Each row comes from the steps of one path. Every step used is in the known rows, and no mark comes twice. Write the path behind each row, first mark first.
Known rows
sozav bomirum bera tusig: [   4 -226  -61  -62   88 -114    2   14  -11   -4  -13 -150   41  -24
   -8  -35   -3  220  -57  -30  -12   56 -307    7   99   73  -14  -63
  117  -77 -105  -47  -61    2   -4   20    4   -4  327  153   24   83
  194 -226   86  -33  112   36]
sozav resiz bera tusig: [  42  -35  -61   39  -54   -5   10  -86   84   41  -27  -79   10   99
  -93  -77  -15   -3  -52   21  -49  162 -362  157   31  243  -74  -46
  159  -44  -40  -85   11  -66  -22   79  -15   -1  174   64   11   24
   89  -78   25 -117  176   38]
tusig lozu bomirum lubod sozav: [  -7  -92  -46  -63   11  -47   -4   38   64  -17    5  116  -28  -46
  -78   31   35  -47   37    8   58 -108 -449 -149  -58 -109  -18   45
 -192   11  179   89   31   40   10  -72   -2   -3 -486  -30  -23   75
   -2 -107  -33   18   57   24]
bera tusig lubod sozav: [ -75   38  -35   42   99   82   80   29   56   10  -10  -77    1   95
 -153   88   18  -20  -37  -12   -5   31   74   -1   -3   27    0  -15
   39    2   39   53  -14  -93  -13   36  -56  -14 -201   -5   44   -7
   76  -61  -24  -17  -79  -43]
bomirum bera tusig lozu resiz lubod sozav gumut: [ -25  142   92   42  -19   46 -254   47    9  103  -60  -63  -89   30
  112  180   -3   36  -13  -36    6    9  580   -3   28   -8  156    2
    2  -34  -10    8   10 -109   -7  -23  -25  -86  586   73   -3   60
   11   67   13  -83  -35  -60]
lozu bera tusig lubod sozav: [ -25   99  -56  -17    0  -41   49   89   34  -11  -16  -99   51   26
 -107   -6    8    7  -59   -4   14   77   52   -1   -5    2  -76  -16
   26  -34   -9   -2   29   42    4   29    9   11 -245  -14   32   16
   37  -11   19  -88    4  -67]
lozu tusig lubod sozav gumut resiz: [ -21   90    3  121   99 -132   32  139  -35   47  -12   12  -41   27
   17  -50    1  -60   28   73  -66  -34  311  -36  -26  -91   20   39
 -106  -21   83   24  -22    6   22  -81  -62  -39  146  -79  -37   19
  -46  140  -34   64  -38  -52]
sozav gumut lozu bomirum bera tusig lubod: [ -83 -140  -20   33   41 -131  -83   37 -121    3   43  -86    8   92
   37  -79  -33   96  -23   -2   -3  -72   47 -194   24   45  115   -5
  -29  -78 -131  -10   16  -68   -2   26   90    9  253  137   11    8
    1  -89  -13  -99  -34   -7]
gumut lubod sozav tusig lozu bomirum: [ -77   -6  -19  -54   19  -50  -20   -5 -167   38  -17  121  -25  -18
  -36  109   -9  -34  -12  -22   41 -132 -343 -164  -58 -241 -124  -26
  -91   30  124  141  -16   92  -12   -3   18   39 -210  -14  -57   15
  -37   19   44  106   30   79]
tusig lozu bomirum sozav resiz bera: [  42 -125  -98    7 -133 -272 -119  -32  -30   15  -29   86  -33  -83
  -35 -128   37  -27  -44  -13   70   17 -502   13  -67  131 -143   67
 -112   16   20 -126   49   42   11  -36   62  -21  -49   24 -104   30
  -81 -174  -16  -70  169   41]
bera tusig lubod sozav resiz bomirum: [ -81   40   28   29   39 -220   86  -69   41    4   20 -106   60  122
 -129   49  -18 -111  -24  -22    9   87  130   92  -15  167  -56  -21
    4   54  -84  -11   -4 -120   48   51  -56   -2 -194  -60   11  -44
   39   61  -44  -74   83   -9]
bera tusig lozu resiz bomirum lubod sozav gumut: [  -5  -22   39   34   29 -104 -136  -93  103   37  -13   20   17  106
  -81  102  -22 -126   59  -37   70  -39  568   32  -25   17   29   24
 -115   44  -19  -10   29  -72   55    5  -63  -78  -40   23    5   30
  -32   51  -52  -27   75  -65]
mufi bera tusig lubod sozav: [ -56   18  -30   -1   75  127  153   78   47  -44   -2 -171   20   28
 -119   83    3  -21  -59   30   -6   37   37  -12   53   22   35  -15
  109   -8   21   56    7  -35  -47   20  -13   12 -128 -115   62  -62
   84 -127  -37 -131   27  -39]
gumut bera tusig lozu resiz lubod sozav bomirum mufi: [ -54   69  101   50  101   31 -120  -87   89   13   -3  -15  -13 -276
   46  148  -24   86   -8 -124  122  -12  144  -13   91  -66  134  -11
   89   58  -36   -7   11   19  -16 -125  -39  -38   39  127    5   82
  122   13    9   57   54  -19]
tusig lozu bomirum sozav: [  29 -133 -104    9  -32  -90  -88   34  -43   -9  -27   99  -19 -129
 -100  -43   68   83   -9   -7   60  -71 -434 -101  -83  -46  -65   73
  -90  -16   82  -72    1   13   10  -65   49   -2 -229   38  -68   36
  -48 -260   -3   26   44   38]
gumut resiz sozav lubod tusig lozu bomirum: [ -76   54   37  -47  -44  -75   78   85  -56  -48  -44  249 -130 -250
   54   95   41 -157   54   43   27 -110 -367  -59  -54 -151   -1   11
 -120    8  134    9   15  -23   65  -13  -23   30  111   20  -65   50
  -88   77    6   81   29   39]
lozu bomirum resiz tusig lubod: [  31  -76   11   52   31  -95   42   91   58   30   46   54   -8 -189
  -55  -84   27   23   67   72   20   21 -351 -153  -15   93  -67   77
   43  -46    9   -7    9   20   54  -22  -33  -19  -96   18   53   -9
    7  -10  -27   -6  104   25]
mufi sozav gumut bera: [  64   80  -13  -20  -86  -16  -63  -13  -23  -38   10  -48   46   81
   88 -227  -14  121  -49   83  -84  -46 -325   35   14  -19  186   23
  112  -71  -28  -42   24  -22 -115   73   16  -53  354  -76    1 -101
 -128  -67   32  -20  -88   15]
sozav lubod tusig lozu: [ -17  -10  -29  -10   82  114    3   77   11    4  -29  188 -135   53
  -26   88    2 -108   30   41   62 -104  142   17  -45 -146    3   48
  -64  -17  180  -25  -89 -106  -20   11  -14  -58  -19  -20   29   40
   32  -76  -16  128   19   19]
resiz bomirum mufi bera tusig lubod sozav gumut: [ -11  -46   51   61   57  120  114  -88   19  -94   15 -285   85    1
  -36    1  -61   11  -10   60   47  -12  409   -4   97   24  103   28
   74   -3 -168   -5   30  -90  -36  -60  -19   55  187 -117  107 -123
  103  -62  -51 -173  -59  -36]
tusig lubod sozav resiz bera: [ -27   61  -51   12  -73 -103   18   -7   46   42    4  -36  -59  155
   15 -106  -29  -99  -57   51  -37   84 -202  128  -13  127  -96   12
  -85   28   47  -19    7  -27  -20   28  -19  -50   11 -163   -1    8
    2    3  -58  -82   68    4]
gumut tusig lubod sozav bomirum resiz: [ -34  -71  -17  -44   56 -104   47   37   56   12   78  103  -25    2
  101   11   -3  -61   27  -37   58  -72 -213  -23   34   16  -11  -20
  -33   68  -38   30  -38   85   16  -35  -32  -41  -70   46   15   -9
  107   13  -17  132   61   -4]
mufi sozav tusig lubod: [ -29  -45  -74   64    8 -102   41  -22   20   11  -13   28    7   56
  -68  -53   -1   -7  -14  -10   -6    3  105 -109  -46   -6  -13   33
   11  -48  -18  139  -70   22  -36   85  -19   -9    6  -92  -30  -93
  -42  -41   -8  112 -157   11]
bomirum resiz lubod tusig: [  92   33   60   22  -31  250   29   82  100   85   33  114 -115 -120
   22   62   30   21  121   53  -84   38 -247   49   16  -49   57   34
   72  -11   70    0  -51    7  -31  -17    2    7  212   19   43   82
  109   52  -20   52   27   53]
bera tusig lubod sozav bomirum: [ -81  -74  -37   -1  134  -29   65    4    6    3   -2  -76   10   15
 -107   23   -3   -8  -19  -59   11   -9    6  -33   31   49  -82  -43
    4   37  -41   50  -39  -43   17   13  -55  -26  -85   52   17   38
  124  -68   -1   66   -2  -38]
lozu bomirum sozav gumut bera tusig lubod: [ -53  -98  -75   87   57 -390  -37   50 -124  -28   23 -123   58  -71
 -131 -145    5   54  -29   20   64  -72   -1 -166   -9   54   85   68
  -51  -17 -102 -125   56  -66  -37    6   21  -54   -5  168  -12  -47
  -81  -82  -17 -113  -26  -91]
lozu bomirum resiz bera tusig lubod sozav: [ -25  -64   -3    9   34 -131   85   21   43   39   29  -47   28 -143
  -94   23    9 -119   -2  -57   40   52 -226  -12   41  148  -90   36
  -18   19  -48   15   91   84    2   26    2    4 -122   44   -7    4
  -17  -68  -20  -89  115  -49]
lozu resiz lubod tusig: [  15  110   46   22  -66  218  -55   89   32  133   -8   98 -117  -40
   -5   62   13   45   98  100 -149   96   22   78  -25 -112  -16  -16
   29  -18  125  -23  -76  -50   15  -15   16  -36  225  -12   38  118
  126   87   -8   93   67   27]
bera tusig lozu mufi sozav gumut: [ 135   57   15   49  -60  208 -115  -71   12  -16  -60  -19   84   17
    7  -44   -4   66   10  -40  -27  -19  633   18  -32   95   88    8
  120  -88  -62  -13    3 -112  -48   64  -33   10  184   93  -15  -79
 -188   67   78   86 -179  -52]
bera tusig lubod sozav gumut lozu: [-100   68   -6   62   80  162  -46  -33  -28   14   26  -11  -41  269
  -26   33  -15  -68  -14  -40  -36  -80  250  -41    1  -12   96  -15
    5   29  -37   45   15 -116  -30   54    8  -10   11   28   29  -20
    3   12  -62  -11 -182  -36]
lubod sozav resiz bomirum: [   1   59   15  -70  -56 -180   41  -69   13   22   21  -41   42  146
  -11  -42  -14  -25  -12   51  -90   85 -420  180  -10   51  -89  -16
   -8   34    6  -66  -13  -58   24   21  -15   15  -98 -171   -6    4
   37  -15   -1  -48  160   87]
resiz tusig lozu gumut sozav: [  32   70   20   15  -14  442 -101    1    6   -7  -62  119  -83   94
  -67  -69  113   57  -32   41   25  -35 -463  -34  -71  -25    0   22
   33   18   92   38   20  -47   31   23    1  -22   24   47   28  -29
   12  -21   58  -31 -142   22]
lubod sozav resiz tusig lozu bera: [  42  205   30  -81 -116 -105 -102   76   56  -10  -34  103   -7   37
   56   -2   43  -38  -75   31   62   81 -278   51  -31  -10 -110   26
   54    6   81  -48   54   53   47   -3    1  -22 -129  -61    6    6
   16   90   37  -65  108   29]
lubod tusig lozu mufi sozav resiz bomirum bera: [  88   -8  103 -138 -144 -240  -24    6  -44  -44    9   49   97  -22
  165   18    7   55  -24  -25   10   81  429  195  -12    8   22   30
  -50   -5  -69  -63  -27   35   22   54   61   26  104  -53  -42  -61
 -115  106   62   54  -15   25]
gumut tusig lubod sozav bomirum mufi bera: [ -60 -111  -26  -55   53  124  146   -7   21 -109   50  -86   12  -54
  112   -8  -25   51  -29   46   78  -65 -196  -75  102  -91   53  -42
   46   34  -49   63  -31   79  -34 -137   11   44  -43  -48   87  -72
  252  -94  -18   24  -12   16]
mufi bera tusig lozu gumut lubod sozav resiz: [   7   94   16  -17  -13  174   26   25  -69   19  -14 -112    1  163
   -2   62  -66  -47  -34   43  -35  -41  101   19  -21   -7    5 -102
   60   17   45   -5   21   -4   -4   16    3   -4   32  -17   -7  -58
 -122  100    3 -138  100  -23]
gumut lozu mufi sozav tusig: [  33    0  -57  -42  -22   22   10 -113  -76    9   15   87   72   84
   45  -38    6   68   20  -86 -130   39   49    1  -14  -89  -31  -12
   73  -39  -22   78  -45  105  -54   94   63  102 -263  -19  -49  -25
 -105   41   68  169 -181   73]
tusig lubod sozav resiz: [ -35   83  -33   33   -7 -180   24   54   74   62   30  -12  -35  197
   -6  -50  -50  -41  -18   69  -58   29    2   44  -46   64  -21    6
  -60    2   78  -23  -39  -87   -2   -2  -48  -45 -128 -157    3   -9
  -14   39  -54  -10   35    9]
bera tusig lozu gumut resiz lubod sozav: [ -13  188   61   95   31  378   -3    0  -42   17  -64   22  -83  -97
  -16  162   63  -72   62  -36  -34  -12  -73  -27  -22  -40   81  -61
  -40   38   95   62   16  -77   53   -9  -50    0  114   76  -45   90
  -11  106    2    1 -101  -43]

Which path is each row?
[  58  -55   40  -34   29   18    7  -61    8  -28   76  101   40 -133
  147 -125   23   47   82 -119  -42    0  227  -41   10  102  -52   20
   90   24 -150   59   -5  173   25   24   -8   19 -178   42    5  -44
 -143  172   -9  176 -169    8]
gumut lozu mufi sozav bomirum resiz tusig lubod
[  96  -61   -3  147   66  338   94  -11   71  -71  -21  -90   41 -155
    5   27  -45  119   20   62   47  -15   69  -35   66  -26  167  -32
  125  -74    8  -91   -6   -6   17  -79   -3   58  186   21   20  -13
   29 -160    4  -77   34  -12]
bomirum mufi bera tusig lozu gumut resiz
[  87 -122   38 -168  -48  -44  -43   78  -82  -46  -12   79   46 -131
  188   -6   22  156  -19  -62   13  -15  305   70   33 -110   -2    5
  -49  -20  -27   -4  -63  110  -10   12   64    1  213   61  -35   21
  -32  -21  104  196 -102   -4]
lubod tusig lozu mufi sozav bomirum bera
[ -30    3   13   78   78  -72  152    5  162  -21   37 -209   58   59
  -37   61  -90   11  -42   48   29   63  367   -4   72  101  106   -7
  145  -28  -53  -18   15  -44  -45  -76  -46   47  -87  -88   69 -107
   95  -19  -55 -156    8  -23]
bomirum mufi bera tusig lubod sozav resiz
[ -10 -105   -2  -18   45  -57   63    7   -7  -38   -4    4   43 -181
   -4  116  -34   23  -31   10  116  -68 -248 -174   70 -211    8   67
    2  -17   68   63    9   91  -38 -112   61  101 -165 -107  -11  -39
  110 -216   28    2  100   76]
lubod sozav tusig lozu bomirum mufi bera
[ -45   61   45  -51    9 -101  140  -86  -51  -60   70 -154  117   71
    0   39  -45  -82   -9  -61  -58   93  364  116   43  120  -30  -43
   51   68 -128  -30   24  -10   11   35   49   97 -461 -132   18  -56
  -58  133  -44 -124  111    6]
gumut lozu mufi bera tusig lubod sozav resiz bomirum
[  45  -49   48 -130  -92 -149   96 -120   13  -42   91  128   82  138
   64  -57    5  -76  112  -39 -115   50  227  127  -53   -8  -10  -17
  -86   61  -57   29    7  116   19   61   62   86 -483  -20  -19  -20
 -111  265  -34   93 -112   43]
gumut lozu mufi sozav resiz bomirum lubod tusig
[  25 -158  -29  -56   48 -194   41    4  -50  -43   -6 -195  123 -107
   55  -95  -13  193  -26  -92  -25   67  531  -27   47  146  -10  -42
   44  -82 -193   30  -45   57   -8   42  -17   11  117  113   -3  -26
  -59   21   85   52 -140  -68]
lozu mufi sozav bomirum bera tusig lubod
[ -11  -41   65  -67  -87  -45  -75  -88    8   21   71  166    1  211
   80  -53   -8 -100  122    9 -105  -47  397   63  -51 -114   67    5
 -107   53  -69   39   18   93   26   68   75  -26   67  -38  -11  -30
  -94  142  -83   97 -123   -2]
mufi sozav gumut lozu resiz bomirum lubod tusig
[  30 -109    4  109    8  143   41 -110   51  -67  -31   33   35 -311
  -28   27    8   53   -7  -26  120   13 -363  -37   51   59   32  -14
   80  -41  -15  -34   65   52   17  -73    4   83   89  118  -24   40
   82 -170   21  -19   64   41]
gumut resiz bera tusig lozu bomirum mufi
[  66   92   -1  -15  -55    9  -38  -78   42   23  -47  -17   40   35
  -17   62   -6  -76  -58  -78   13  126  185  207   18  156  -96  -13
   29   22   30  -77   39  -50  -14   42  -27   14 -166   44  -23   41
  -46   71   56  -35   94  -21]
lubod sozav resiz bera tusig lozu mufi
[  30   99  -28  -26 -122  202  -83  -54 -107   57  -34   14  -86  203
   83  -96  -44  -72  -35   52  -49  -28 -278  125  -69  -18 -126  -62
 -134   48   99  -25   19   34    3   20   13  -52  125  -61  -37   33
 -159  109   -5  -62   50   11]
tusig lozu gumut lubod sozav resiz bera
[ -18   20   20  -85   38  345  -60  -11 -190  -10  -45   43  -77   31
   46  -26   41   24   10   15  -10 -108 -356  -54  -37 -169 -174  -74
  -65   81   75   74  -20   51   68  -16  -35  -55   67   73   26   53
   -1  108   40   97  -72   11]
resiz tusig lozu gumut lubod sozav bomirum
[  88  142   23   48 -164   54 -144  120 -101  -12  -42  164 -124 -167
  139  -18   68  -15   77   41   28  -63  204  -32  -56 -166   52   44
 -127   22   27  -86   23   88   12  -62   59  -11  430   47  -64   79
  -44  159  -14    9 -135  -41]
bomirum sozav gumut resiz lubod tusig lozu bera
